Moves between nodes:
NS z PZ
NS v NM
NS w GR
NS d QZ
CF z DN
CF v BP
CF w SJ
CF d FD
FP z FM
FP v ZZ
FP w QM
FP d SJ
MF z ZP
MF v BB
MF w NH
MF d PG
RF z GL
RF v ZP
RF w JQ
RF d TP
BP z MR
BP v FM
BP w SM
BP d QL
ZJ z NJ
ZJ v PR
ZJ w MD
ZJ d GL
GL z LG
GL v RN
GL w PR
GL d RD
QM z FD
QM v HJ
QM w RT
QM d ZZ
GR z JL
GR v LC
GR w FH
GR d NM
RD z JB
RD v NJ
RD w RN
RD d JG
HC z RF
HC v MF
HC w HH
HC d BD
SD z DR
SD v TM
SD w CG
SD d TN
RT z BP
RT v FP
RT w LF
RT d HJ
GJ z NH
GJ v DR
GJ w QS
GJ d QQ
HJ z QL
HJ v SJ
HJ w FP
HJ d CF
GP z HN
GP v GR
GP w QJ
GP d NS
QJ z HF
QJ v FH
QJ w MR
QJ d GR
BD z TP
BD v PG
BD w MF
BD d RZ
CG z NG
CG v ZF
CG w PZ
CG d TM
BL z JG
BL v GL
BL w ZJ
BL d CN
NG z MF
NG v QQ
NG w GJ
NG d FQ
JG z LF
JG v LG
JG w NJ
JG d GB
ZP z RN
ZP v MD
ZP w LD
ZP d ZJ
RN z NC
RN v BG
RN w CN
RN d NJ
LG z QM
LG v NC
LG w RH
LG d JB
DR z BD
DR v FQ
DR w NG
DR d RL
DN z LC
DN v MR
DN w MB
DN d QJ
LF z SM
LF v QM
LF w MS
LF d FP
HF z TM
HF v MP
HF w QZ
HF d JL
NH z LD
NH v BD
NH w HC
NH d BB
QZ z ZF
QZ v HN
QZ w NM
QZ d MP
SM z JH
SM v FD
SM w CF
SM d FM
JL z QS
JL v CG
JL w MP
JL d SD
BB z MD
BB v RZ
BB w BD
BB d JQ
MD z BG
MD v BL
MD w TP
MD d PR
MR z QZ
MR v GP
MR w JH
MR d FH
NC z HJ
NC v PC
NC w GB
NC d MS
FQ z PG
FQ v HH
FQ w QQ
FQ d HC
RZ z BL
RZ v RF
RZ w PG
RZ d LD
CN z GB
CN v RD
CN w GL
CN d BG
ZZ z ZQ
ZZ v CF
ZZ w HJ
ZZ d SM
RH z RT
RH v GB
RH w JG
RH d NC
ZQ z GR
ZQ v DN
ZQ w QL
ZQ d JH
PR z RH
PR v CN
PR w BL
PR d RN
JB z ZZ
JB v MS
JB w NC
JB d LF
TP z RD
TP v ZJ
TP w ZP
TP d BL
LD z CN
LD v TP
LD w RF
LD d MD
QQ z BB
QQ v RL
QQ w DR
QQ d HH
PZ z GJ
PZ v SD
PZ w JL
PZ d ZF
RL z RZ
RL v HC
RL w FQ
RL d NH
QL z FH
QL v MB
QL w FM
QL d DN
MP z FJ
MP v PZ
MP w HN
MP d CG
FJ z HH
FJ v GJ
FJ w TN
FJ d NG
PC z SJ
PC v LF
PC w JB
PC d RT
BG z PC
BG v JG
BG w RD
BG d RH
NM z SD
NM v HF
NM w LC
NM d HN
ZF z QQ
ZF v TN
ZF w SD
ZF d FJ
NJ z MS
NJ v RH
NJ w BG
NJ d LG
QS z HC
QS v NG
QS w FJ
QS d DR
MB z NS
MB v JH
MB w ZQ
MB d MR
JH z NM
JH v QJ
JH w DN
JH d GP
TN z RL
TN v QS
TN w TM
TN d GJ
FD z QJ
FD v QL
FD w BP
FD d ZQ
TM z FQ
TM v FJ
TM w ZF
TM d QS
FM z GP
FM v ZQ
FM w FD
FM d MB
HN z TN
HN v JL
HN w HF
HN d PZ
FH z MP
FH v NS
FH w GP
FH d LC
GB z FP
GB v JB
GB w LG
GB d PC
MS z CF
MS v RT
MS w PC
MS d QM
LC z CG
LC v QZ
LC w NS
LC d HF
PG z ZJ
PG v JQ
PG w BB
PG d RF
JQ z PR
JQ v LD
JQ w RZ
JQ d ZP
SJ z MB
SJ v SM
SJ w ZZ
SJ d BP
HH z JQ
HH v NH
HH w RL
HH d MF

The rows follow the links: the fewer symbols apart two nodes are, the more alike their rows tend to be.

Each row is also shifted at random along 4 hidden directions that mean nothing.

Rows in random order:
Each row stands for one node.
r1: [-337,114,-35,-13,117,-54,205,-456,55,426,-138,-21,-156,109,-284,208,-176,-239,48,224,-212,-156,-380,373,77,336,157,-126,165]
r2: [191,444,-99,39,-92,-124,-222,-397,-51,326,517,107,-158,402,-344,-101,-254,-650,573,466,-144,-20,-237,445,-32,240,-62,-219,-269]
r3: [747,-226,-132,-67,14,-69,318,538,-101,-531,-411,202,-196,-146,304,-65,47,4,-250,-141,-155,-125,259,-409,-450,-341,45,603,-49]
r4: [362,-105,-216,138,84,-137,188,223,-156,-422,-220,48,-165,-275,96,64,113,65,-367,-225,-62,-267,159,-119,-399,-75,-129,185,307]
r5: [-317,154,-133,-1,110,-207,-97,-361,-61,103,148,-93,-332,177,-455,9,-61,-290,239,209,-267,24,-416,627,-209,460,61,-87,21]
r6: [-276,-95,-261,201,97,-63,596,109,-429,331,-449,304,126,-222,466,-20,72,452,-390,-409,-54,-659,248,-210,292,-193,398,177,88]
r7: [732,-132,-98,579,-50,-73,-653,371,370,-215,85,-372,95,57,-186,87,-214,255,-564,-214,-236,-592,-256,-11,-193,43,-169,-59,106]
r8: [-352,-296,339,-127,159,-293,53,-13,386,12,-356,-271,-37,127,-15,236,-25,-167,-105,-41,-132,164,-351,234,-263,268,183,72,58]
r9: [-252,-451,-26,41,-84,-366,23,422,-503,-239,-143,62,137,-146,616,-358,625,276,144,-348,189,268,527,-56,-88,-200,318,209,-332]
r10: [-480,-106,144,298,-102,-154,-211,400,334,-429,-105,-164,245,-203,256,141,-82,2,-498,-293,181,-313,375,-381,-358,-255,-391,-214,274]
r11: [-98,-305,71,260,-216,-317,-451,368,-137,-193,107,-69,353,105,479,-284,355,109,125,-330,278,-13,451,-61,-9,-147,85,-139,-313]
r12: [631,-84,-23,339,-179,310,-826,-271,270,-38,412,-508,306,43,-334,-136,252,142,98,-124,476,-144,286,71,94,160,-371,-766,457]
r13: [381,33,78,-156,27,-383,-65,-84,187,-162,245,149,152,163,-43,-189,134,282,158,-501,124,140,-235,179,86,315,31,-11,-327]
r14: [132,664,-141,-142,-46,-244,275,16,-344,-180,397,328,-339,-257,-72,27,-420,-302,62,185,-191,179,-179,93,-251,-112,-252,129,-290]
r15: [520,-200,255,-152,97,184,326,0,-178,197,-387,-116,-194,-131,90,246,-54,-335,38,630,-128,501,29,2,-28,-154,173,77,150]
r16: [11,-111,260,-34,96,129,45,-547,315,306,-70,78,463,206,-223,299,226,454,-227,-192,210,18,-40,217,592,337,-70,-414,434]
r17: [971,2,-236,-222,122,384,142,-142,148,50,-104,-267,-242,-184,-183,-332,132,501,128,-407,113,-200,-291,-73,132,167,275,132,30]
r18: [753,602,-178,-233,158,-1,956,-345,-429,113,-37,552,-264,-338,-23,356,-339,-209,-219,243,-208,30,-73,43,31,-101,-156,128,240]
r19: [-83,170,116,-65,-24,-110,198,-247,-200,294,-17,139,36,119,145,162,-52,-578,320,494,43,299,177,208,25,-55,-33,-207,-25]
r20: [513,625,-469,116,-52,-15,251,-473,-778,-148,607,544,-296,-178,-461,232,-107,-145,24,491,-275,251,65,463,-19,54,-448,-17,296]
r21: [16,-122,-128,46,-46,377,318,466,-181,-59,-395,263,28,-72,264,46,-116,73,-250,196,-146,-115,300,-634,93,-565,118,490,-95]
r22: [-525,-159,483,-85,0,-326,417,230,17,425,-511,161,308,111,693,292,-113,-442,-5,268,0,253,154,-217,149,-287,316,95,-319]
r23: [-74,70,-151,379,-193,99,-479,365,-322,-213,419,108,-33,89,-183,75,-103,12,-165,455,-359,173,92,-3,21,-299,-218,225,-213]
r24: [211,-93,-111,370,70,57,91,-4,85,-102,-315,-127,55,-321,14,220,-72,302,-630,-269,-45,-561,61,-105,-94,0,-142,-131,634]
r25: [-294,-188,-316,-314,16,103,20,-95,-401,-108,97,289,-273,383,-235,-466,440,117,653,73,-140,480,-46,276,101,180,386,540,-497]
r26: [221,-343,84,-260,24,291,-314,79,303,18,-18,7,4,583,-247,-317,136,46,417,65,-68,237,-162,-48,141,128,295,369,-394]
r27: [-68,-599,465,167,-34,-192,-666,288,480,-39,38,-149,462,496,38,16,205,415,-108,-190,-90,317,-263,90,279,180,177,157,-392]
r28: [-33,-14,75,428,-230,-393,-627,595,-285,-385,430,133,53,126,29,151,-150,-4,-280,321,-412,350,-36,60,-124,-261,-221,289,-467]
r29: [101,-143,-203,-121,76,356,-48,-158,-127,16,-82,-361,-192,-308,-69,-288,373,471,65,-330,273,-14,63,-21,57,130,155,-77,223]
r30: [-328,57,127,42,-127,59,-564,222,-33,-140,285,-519,-349,-118,-155,-28,-235,-332,178,554,-127,510,-169,95,-329,-152,-120,-43,-284]
r31: [153,82,-403,-53,19,409,-35,-448,-383,-51,225,-239,-258,-330,-320,-350,458,361,257,-188,300,65,220,228,35,250,-51,-314,406]
r32: [254,-103,53,79,-38,500,116,417,274,19,-382,131,212,-17,210,196,-251,-6,-358,141,31,-387,320,-749,121,-549,-76,205,166]
r33: [325,113,-333,-519,128,485,277,-570,-246,41,40,314,-324,334,-539,-391,260,-117,747,151,91,191,-21,214,107,278,199,195,50]
r34: [-1115,-261,330,-482,136,45,363,-72,360,21,-482,62,195,157,332,-49,236,-142,282,-218,352,194,159,-273,30,9,139,17,53]
r35: [-804,218,-38,-72,94,-46,396,-486,-83,517,-89,119,-67,85,-106,162,-196,-258,128,252,-130,-147,-205,337,179,216,167,-210,134]
r36: [-1300,-78,219,79,4,-422,-332,-102,265,-90,159,-348,-78,154,-133,93,-21,-240,111,35,-53,179,-322,453,-281,356,-95,-235,-45]
r37: [-367,-12,-126,48,-79,-23,126,456,-70,-508,-142,149,16,-158,334,-120,-14,-114,-136,-146,90,-156,467,-456,-369,-409,-168,216,-12]
r38: [185,-162,-245,37,-85,185,-238,-188,-377,-129,212,-276,-129,-223,-110,-361,497,326,235,-214,295,113,279,209,-4,168,11,-258,252]
r39: [-161,413,257,33,-87,92,-253,214,444,-18,243,-285,-70,-209,-25,150,-683,-253,-164,216,-58,-23,-315,-286,-124,-182,-294,-188,-208]
r40: [-318,-163,107,419,-76,-173,-310,362,279,-334,-91,-240,229,-193,167,204,-55,194,-642,-354,8,-414,170,-179,-296,-113,-268,-200,341]
r41: [-136,57,-64,-145,-50,73,95,-30,-556,-47,11,-198,-470,-301,-59,34,20,-374,279,589,-129,571,19,220,-275,-118,41,74,-13]
r42: [95,396,107,222,-82,-155,57,-67,-39,-37,282,222,186,-142,-47,480,-357,-111,-398,274,-92,76,45,63,136,-141,-486,-246,248]
r43: [-440,171,-127,-111,-40,-276,-6,-616,-248,-95,509,256,141,100,-316,-95,388,296,292,-304,250,313,15,592,234,487,-180,-349,97]
r44: [299,-88,313,-61,57,-153,251,2,188,534,-349,171,188,289,297,222,-288,-465,109,334,-129,9,-95,-46,181,-57,272,39,-261]
r45: [965,-163,260,-245,201,-79,356,-306,319,163,-278,204,316,164,31,200,165,433,-233,-447,75,24,-203,91,432,313,161,-26,145]
r46: [288,-155,-74,201,-64,358,19,447,-181,17,-222,211,36,30,77,245,-168,128,-432,372,-370,-39,145,-357,209,-426,51,459,-39]
r47: [-711,410,207,317,-204,-462,-374,276,140,-268,580,64,235,-89,153,310,-429,-215,-296,92,-58,137,-11,24,-102,-141,-561,-307,-184]
r48: [521,51,-121,-360,86,-35,129,9,132,-59,20,4,-133,-64,-2,-420,94,405,182,-572,156,-99,-315,-48,-8,194,268,185,-339]
r49: [-1244,333,-186,-37,-27,-428,219,-247,-489,259,222,257,-164,106,47,-101,-41,-478,503,216,-161,129,-65,425,-56,113,182,3,-351]
r50: [-132,-135,26,126,-137,78,-195,807,117,-443,-152,69,89,20,351,-139,-148,-93,-164,-48,-37,-148,324,-621,-311,-523,-90,355,-331]
r51: [92,169,-61,-206,-52,-331,-320,69,136,-295,494,-20,-21,96,-77,-515,91,277,316,-602,162,65,-306,121,-129,274,51,1,-564]
r52: [426,-212,159,-522,206,29,444,-308,317,-70,-506,34,-120,164,-132,56,129,-261,248,-59,107,171,-102,86,-186,250,127,165,224]
r53: [792,-329,417,-176,93,30,499,64,23,404,-605,11,79,5,369,373,-71,-387,-42,523,-119,308,61,-151,136,-203,285,129,45]
r54: [985,-40,-560,91,40,-124,375,126,-578,88,-128,438,-187,21,160,-336,133,181,64,-263,-230,-482,65,28,103,-71,451,506,-309]
r55: [3,190,165,-264,140,325,633,68,76,304,-420,-121,-243,-467,174,297,-462,-98,-307,240,-132,-20,-214,-410,10,-261,166,177,126]
r56: [-248,-484,295,79,-52,-67,-656,218,301,-30,111,-99,308,508,-140,-106,269,358,70,-112,-49,372,-200,87,294,151,171,177,-444]
r57: [-171,17,-459,251,92,-130,436,63,-579,132,-222,243,-126,-273,226,-150,140,351,-262,-325,-155,-590,140,40,74,-37,280,249,83]
r58: [26,-164,302,-86,-4,-88,218,42,-224,179,-283,-68,-84,-71,249,247,37,-421,109,577,-48,540,171,54,-60,-189,117,-9,-32]
r59: [-916,-342,312,-469,214,-313,654,-88,133,-67,-669,41,-32,-40,313,128,254,-180,31,-214,143,311,47,42,-202,154,229,152,155]
r60: [-965,-269,122,-512,68,-307,205,169,27,-388,-170,90,-117,243,239,-328,332,-273,539,-203,162,520,75,33,-406,151,207,335,-394]
r61: [-31,-239,52,-533,85,180,208,-58,159,-56,-286,141,-93,331,-73,-301,211,-157,517,0,79,256,-8,-92,-37,118,267,372,-227]
r62: [116,324,-273,275,-121,224,52,-129,-547,-24,296,295,-85,-102,-340,255,-68,17,-212,494,-271,107,127,154,157,-194,-310,21,306]
r63: [-419,41,139,-149,78,224,278,120,-125,131,-277,-311,-341,-442,144,205,-252,-160,-102,427,-170,262,-145,-199,-85,-246,86,148,40]
r64: [462,272,-291,465,-211,8,-583,-136,70,166,487,2,315,226,-87,-256,-97,29,96,-257,177,-652,212,68,144,52,-204,-500,30]
r65: [45,-507,-90,-371,218,95,507,382,-259,-16,-629,-117,-256,-396,474,-342,448,610,-33,-530,59,122,-27,-288,25,-120,720,625,-250]
r66: [664,-228,-267,418,59,-172,-219,398,-88,-117,-97,-57,-114,11,39,-84,-59,329,-413,-278,-359,-538,-209,-32,-159,-57,223,330,-86]
r67: [124,-133,5,240,-52,-15,230,52,-35,309,-310,186,474,-41,534,17,127,230,-205,-355,279,-506,438,-323,380,-211,130,-238,164]
r68: [-611,347,-32,-53,-72,154,-120,23,-111,-30,251,-339,-403,-384,-142,22,-363,-270,92,390,-92,220,-163,-41,-229,-115,-172,-131,-92]
r69: [1121,-144,-82,120,-17,78,177,1,-128,210,-243,177,269,64,316,-106,197,177,-24,-235,167,-344,353,-149,247,-79,211,-34,70]
r70: [316,-232,251,-174,101,160,-32,176,687,180,-285,-382,152,-93,215,-157,-20,569,-209,-644,246,-310,-250,-389,196,40,298,3,-110]
r71: [-529,727,114,-26,-30,143,218,-298,278,226,258,-80,59,-387,-53,359,-644,-254,-254,129,145,-214,-74,-228,97,-98,-502,-568,358]
r72: [-626,-162,83,-138,81,517,176,-506,130,421,-139,122,281,195,-213,133,295,332,48,28,205,58,88,89,637,181,156,-183,393]
r73: [381,-191,122,-301,197,-115,167,-269,296,-123,-208,-125,-269,164,-307,93,63,-294,191,41,-150,166,-323,347,-344,416,75,73,207]
r74: [-728,-127,-72,244,-161,114,-176,646,-188,-181,-19,163,101,16,290,-4,-110,122,-256,209,-189,-7,304,-477,43,-575,-16,414,-302]
r75: [166,-120,260,-234,42,-297,56,102,379,-32,-36,37,282,131,259,-139,66,373,-68,-676,148,-10,-227,-130,118,177,142,62,-364]

Some nodes, each with its row:
MD r73
SM r28
JH r37
GP r4
BD r72
FH r40
NJ r22
ZP r52
ZJ r8
RZ r33
PG r26
BL r36
HC r16
CG r9
PZ r11
SD r12
NC r41
ZF r38
NG r48
HF r54
GR r24
BP r62
NS r7
FJ r65
RN r49
QJ r10

Row, symbols taken left to right, then the row they reach:
r69 w w: r64
r67 w w z: r31
r6 v z: r29
r51 v v w: r45
r57 w: r66
r5 d d v: r53
r61 w v: r34
r13 v d w: r27
r1 z w v: r15
r43 v v z: r59
r75 v v v: r56
r25 v d: r60
r70 w: r17

